Each row has a name. After each piece below comes the name of the row it's from, unless a question asks for something else. Each question is about the rows just above it. Places in a row count from 0.

Columns, left to right: P A H M
[ 12 -72 -18  17] : pobi
[ 83 -78 -35 -53] : saf
[ 84 -91 -37 -39] : livef
[-42 -21  -2 -38] : vev
[40 12 12 12] : Sidan
[-21  -5 -35 -56] : larat
[ -39 -103  -20   27] : vogor
[-65 -48  -5 -18] : nobil
[  5  -8  -5 -36] : Ket
Put [-56 -35 -21  -5] back in order: which row is it?
larat
Every place of [12] in Sidan:
1 2 3
asked: [-21  -2]
vev
The row with [-48  -5] is
nobil

Columns, left to right: X U S G V D W N
[ 11   9  25 -29   4 -27   5  19] : nobil
[-25  26 -86  26 -19  77 -42 -25] : Sidan
[ -1   9  -1 -51  13 -13  37  16] : vev
[  0   9   4 -48  14 -15  27  17] : pobi
[ 33  53 -59  -1 -47  50 -47  -9] : topur
[  82   79   22   45 -100  -23  -20   50] : saf
[ 58  51   1   8 -44 -11   6  36] : Fidat
[-100  -23  -20   22   45   50   79   82] is which row reordered?
saf
[17 -9 50] is in which column, read top down?
N
[26  9  9] is in which column, read top down?
U

Columns, left to right: J F T Y C R Q
[  1 -23 -46   8  36 -26  10] : Ket
[23 33 59  3 15 35 23] : suvi
[61 66 67 67 60 67 67] : vev
[-27 -29 -45  -4  35 -25 -36] : livef
[ 36  13  53 -18  56  75 -27] : vogor
[ -5  13  22 -20 -80  48 -23] : pobi
Every place of [67] in vev:
2 3 5 6
Put [-46 -26 -23   1   8  10  36] back in order: which row is it?
Ket
Put [-80 -23 -20  -5  13  22  48] back in order: which row is it?
pobi
Every place of [-36] in livef:
6
Which column holds [ 67 -25  75  48] top down?
R
The value that vev holds more than once:
[67]

Columns, left to right: des buk Rok Dup finob kodes
[ 66 -49  -1  49   8  22] -> livef
[  8  49  22  66 -49  -2] -> Fidat
[  1  37  34  78 -63  26] -> saf
[ 37   1  33  26  78 -60] -> pobi
[ 8 49] is in which row?
Fidat
The row with [ 1 37 34 78] is
saf
asked: [-49  -1  49   8]
livef
asked: [ 78 -63]
saf
Which row holds these entries in another order? [ 22   8  49  -1 -49  66]
livef
Put [ -2 -49  66  22  49   8] back in order: which row is it?
Fidat

Columns, left to right: Z E K B L
[-51  44  45 -20  47] -> nobil
[-97   2 101  50  24] -> Sidan
[ 48 -33  89  36  -7] -> vev
[  -2   71 -110  -10  -12] -> Fidat
[ 28  58 -36 -24  16] -> suvi
[ 63  83 -48  83  63] -> Ket
[-26  -8  13 -39  33] -> topur
[-79  33 -45  62 -49] -> livef
asked: [-97   2 101  50  24]
Sidan
At which places does Ket hold [63]?
0 4

Columns, left to right: Les pani libo veze tol kor
[-15 -15  39  22  -3  30] = nobil
[ -6 -11  26  15 -90  19] = vogor
[ -5  26  17  31 -39  -8] = vev
[ 10 -25  12  17 -20   0] = larat
[ 20 -16 -22 -21  18 -15] = suvi
[ 10 -19  10  13 -50  10] = livef
[ -6  38 -31   5 -52  23] = pobi
[-13 -17 -36  -9   1  12] = saf
Where do [ 10 -19  10  13 -50] appear?
livef
Put [ 10  10 -19  10  13 -50] back in order: which row is it?
livef
Which value appears more than once in livef?
[10]
Which column holds [30 19] top down?
kor
Which column holds [ 26 -25 -16] top down?
pani

Columns, left to right: kaze Dovu madiz Rilut zuzem
[ -8  45 -18 -35  42] -> livef
[-82   0 -35 -18 -31] -> topur
[ 13  -4 -13  14  43] -> nobil
[  0 -15 -13 -19 -61] -> pobi
[-13 -13] is in which column, read top down?
madiz
asked: [-18 -35]
livef

